Below are the code and all the weights of a small trained network. Each question names an input and a class and asks about switching units off, where a switched-off unit gives its printed mean instead of its output.

import numpy as np


def w(rows, s, z=0):
    codes = np.array(rows[::2]) - 128.0
    scale = np.full(codes.shape[1], s)
    scale[-1] = z or s
    return codes * scale


def norm(h):
    return h / np.sqrt((h * h).mean(-1, keepdims=True) + 1e-5)


def f(y):
    return y / 2 * (1 + np.tanh(0.7978845608 * (y + 0.044715 * y**3)))


def log_softmax(a):
    a = a - a.max(-1, keepdims=True)
    return a - np.log(np.exp(a).sum(-1, keepdims=True))


def net(x, mask):
    res = np.array(x, float).reshape(1, 4) / 4 @ E
    u = 0
    for l in range(4):
        y = f(norm(res) @ A[l][:, :-1].T + A[l][:, -1])
        res = res + np.where(mask[u : u + 6], y, B[l][:, -1]) @ B[l][:, :-1]
        u += 6
    return log_softmax(norm(res)[-1] @ U[:, :-1].T + U[:, -1])


A, B = {}, {}
E = w([
[125,199,214],'x0',
[118,95,79],'x1',
[199,174,68],'x2',
[190,3,220],'x3',
],0.0058)
A[0] = w([
[56,66,2,139],'L0N1',
[104,56,181,251],'L0N2',
[132,72,247,240],'L0N3',
[196,153,119,199],'L0N4',
[21,181,119,169],'L0N5',
[156,227,70,45],'L0N6',
],0.0092,0.0023)
B[0] = w([
[254,189,90,252],'L0N1',
[107,104,76,198],'L0N2',
[121,102,84,228],'L0N3',
[222,141,152,171],'L0N4',
[105,179,95,232],'L0N5',
[111,68,114,222],'L0N6',
],0.0095,0.0047)
A[1] = w([
[100,114,138,67],'L1N1',
[87,96,94,68],'L1N2',
[202,146,106,3],'L1N3',
[175,173,34,112],'L1N4',
[136,142,1,181],'L1N5',
[224,196,33,167],'L1N6',
],0.0089,0.0016)
B[1] = w([
[95,125,134,119],'L1N1',
[142,143,98,130],'L1N2',
[148,124,154,157],'L1N3',
[210,150,119,210],'L1N4',
[158,176,123,215],'L1N5',
[249,113,125,254],'L1N6',
],0.011,0.0089)
A[2] = w([
[206,123,91,255],'L2N1',
[46,87,190,175],'L2N2',
[97,109,218,37],'L2N3',
[2,181,192,173],'L2N4',
[238,167,230,147],'L2N5',
[51,177,253,92],'L2N6',
],0.0069,0.0037)
B[2] = w([
[1,90,215,254],'L2N1',
[144,134,30,129],'L2N2',
[216,125,128,111],'L2N3',
[123,196,53,135],'L2N4',
[104,122,206,211],'L2N5',
[165,145,82,121],'L2N6',
],0.01,0.0074)
A[3] = w([
[95,212,148,83],'L3N1',
[20,92,171,91],'L3N2',
[1,133,122,143],'L3N3',
[98,88,129,35],'L3N4',
[165,2,119,145],'L3N5',
[175,115,113,6],'L3N6',
],0.0093,0.0013)
B[3] = w([
[105,132,84,164],'L3N1',
[200,110,98,169],'L3N2',
[254,115,107,175],'L3N3',
[142,107,101,122],'L3N4',
[61,83,123,252],'L3N5',
[114,73,69,156],'L3N6',
],0.0086,0.0033)
U = w([
[67,58,80,185],'0',
[78,248,36,68],'1',
[234,193,139,233],'2',
[156,134,228,2],'3',
],0.016,0.0042)

Each question gives the input, the list of numbers given to net, and the class t.
The units are the neurons (one row each of A and B). Each row of codes is followed by its name. A weight is (code - 128) times the scale printed after its matrix; where a second scale follows, it is the last column's (A, B and U).
mask holds one flag per neuron, layer by layer. A switched-off neuron (its flag False) gives its mean, the last column of its row in B, instead of its output. The means were averaged over made-up inputs and are rounded, as every weight is.
A unit's drop is (log p(t) with every unit on - log p(t) with that unit switched off) / (log p(t) with every unit on - log p(t) with every unit switched off).
The circuit of an input: a set's keep is (log p(t) with only the set's units on - log p(t) with every unit switched off) / (log p(t) with every unit on - log p(t) with every unit switched off). Starting from the 12 units with the biggest drops (on a tie, the unit counted first), units are removed one at a time, each time the one whose removal leaves the highest keep (on an exact tie, the one counted first), for as long as the keep stays at least 0.8.
units of the circuit, in order: the units of the circuit, biggest drop first
top k neurons: the k neurons with the biggest drops, biggest first
top k neurons in layer l: the k neurons of layer l with the biggest drops, biggest first
drop of u: that unit's drop, to one decimal
input [7,3,0,-5], class 1: units of the circuit, in order : L0N1; L1N6
input [8,0,5,7], class 3: top neuron in layer 2 : L2N5
input [6,1,8,1], class 3: top 2 neurons in layer 0 : L0N1; L0N5
input [6,-6,2,-2], class 3: top 2 neurons : L0N4; L2N5
input [4,5,-1,0], class 1: top 2 neurons in layer 0 : L0N1; L0N4
input [7,0,-5,-1], class 1: top 2 neurons : L1N6; L0N1
input [-5,-7,7,8], class 3: top 2 neurons : L0N6; L0N4
input [-1,-3,5,6], class 3: top 2 neurons : L0N6; L0N4
input [-3,8,-4,-8], class 2: top 2 neurons : L0N1; L1N6
input [-5,-3,-7,-8], class 2: top 3 neurons : L0N1; L1N6; L1N4
input [-1,-7,6,7], class 3: top 3 neurons : L0N6; L0N4; L2N5
input [6,8,-2,-5], class 1: top 2 neurons in layer 0 : L0N5; L0N1
input [8,1,4,8], class 0: drop of L1N5 : 0.3
input [8,-5,3,6], class 3: drop of L0N6 : 0.2
input [4,-8,-3,5], class 0: top neuron : L1N6
input [1,-3,6,-2], class 3: drop of L0N3 : 0.2
